Below are the code and all the weights of a small trained network. Each question names an input and a class and asks about switching units off, where a switched-off unit gives its printed mean instead of its output.

import numpy as np


def w(rows, s, z=0):
    codes = np.array(rows[::2]) - 128.0
    scale = np.full(codes.shape[1], s)
    scale[-1] = z or s
    return codes * scale


def f(y):
    return np.maximum(y, 0)


def log_softmax(a):
    a = a - a.max(-1, keepdims=True)
    return a - np.log(np.exp(a).sum(-1, keepdims=True))


def net(x, mask):
    res = np.array(x, float).reshape(1, 3) / 4 @ E
    y = f(res @ A[0][:, :-1].T + A[0][:, -1])
    res = res + np.where(mask, y, B[0][:, -1]) @ B[0][:, :-1]
    return log_softmax(res[-1] @ U[:, :-1].T + U[:, -1])


A, B = {}, {}
E = w([
[168,227,49,121,41],'x0',
[24,95,17,181,198],'x1',
[52,125,129,6,111],'x2',
],0.018)
A[0] = w([
[71,165,77,9,73,3],'n1',
[116,35,115,132,245,91],'n2',
[110,26,245,216,157,245],'n3',
[45,39,194,24,141,144],'n4',
[2,88,110,104,182,96],'n5',
[31,154,78,111,182,102],'n6',
[192,174,55,182,96,97],'n7',
],0.012,0.0067)
B[0] = w([
[152,173,92,39,244,232],'n1',
[215,121,77,144,138,223],'n2',
[116,141,159,56,232,249],'n3',
[82,72,201,133,7,249],'n4',
[207,66,129,220,115,244],'n5',
[224,117,71,183,146,228],'n6',
[108,133,128,164,53,227],'n7',
],0.013,0.022)
U = w([
[122,207,203,6,183,253],'0',
[188,167,153,153,32,143],'1',
[132,140,56,100,219,163],'2',
[18,137,31,228,91,50],'3',
[39,96,210,65,30,50],'4',
],0.014,0.003)

Each question gives the input, the list of numbers given to net, and the class t.
The units are the neurons (one row each of A and B). Each row of codes is followed by its name. A weight is (code - 128) times the scale printed after its matrix; where a second scale follows, it is the last column's (A, B and U).
mask holds one flag per neuron, in row order. A switched-off neuron (its flag False) gives its mean, the last column of its row in B, instead of its output. The means were averaged over made-up inputs and are rounded, as every weight is.
A unit's drop is (log p(t) with every unit on - log p(t) with that unit switched off) / (log p(t) with every unit on - log p(t) with every unit switched off).
The circuit of an input: a set's keep is (log p(t) with only the set's units on - log p(t) with every unit switched off) / (log p(t) with every unit on - log p(t) with every unit switched off). Starting from all 7 units, units are removed one at a time, each time the one whose removal leaves the highest keep (on an exact tie, the one counted first), for as long as the keep stays at least 0.8.
units of the circuit, in order: the units of the circuit, biggest drop first
top k neurons: the k neurons with the biggest drops, biggest first
drop of u: that unit's drop, to one decimal
input [-1,8,8], class 1: units of the circuit, in order : n5
input [-7,0,6], class 4: top 2 neurons : n4, n3
input [0,7,8], class 1: top 3 neurons : n4, n5, n3
input [-6,2,3], class 1: top 3 neurons : n4, n2, n5
input [-8,-1,0], class 0: top 3 neurons : n3, n2, n7
input [-3,1,4], class 1: top 2 neurons : n5, n4
input [-4,0,-3], class 0: top 2 neurons : n3, n6
input [-8,-4,1], class 4: top 3 neurons : n4, n1, n6
input [1,-6,2], class 0: top 2 neurons : n5, n4
input [-3,1,6], class 1: top 3 neurons : n4, n5, n6
input [-5,8,3], class 1: top 2 neurons : n4, n5
input [-8,2,7], class 1: top 4 neurons : n4, n5, n2, n6
input [-1,0,1], class 4: top 2 neurons : n1, n6
input [1,7,0], class 3: top 4 neurons : n1, n3, n4, n5
input [-6,-5,5], class 4: drop of n4 : 2.7
input [-6,-2,8], class 4: drop of n4 : 7.4
input [-2,4,7], class 1: drop of n1 : 0.0
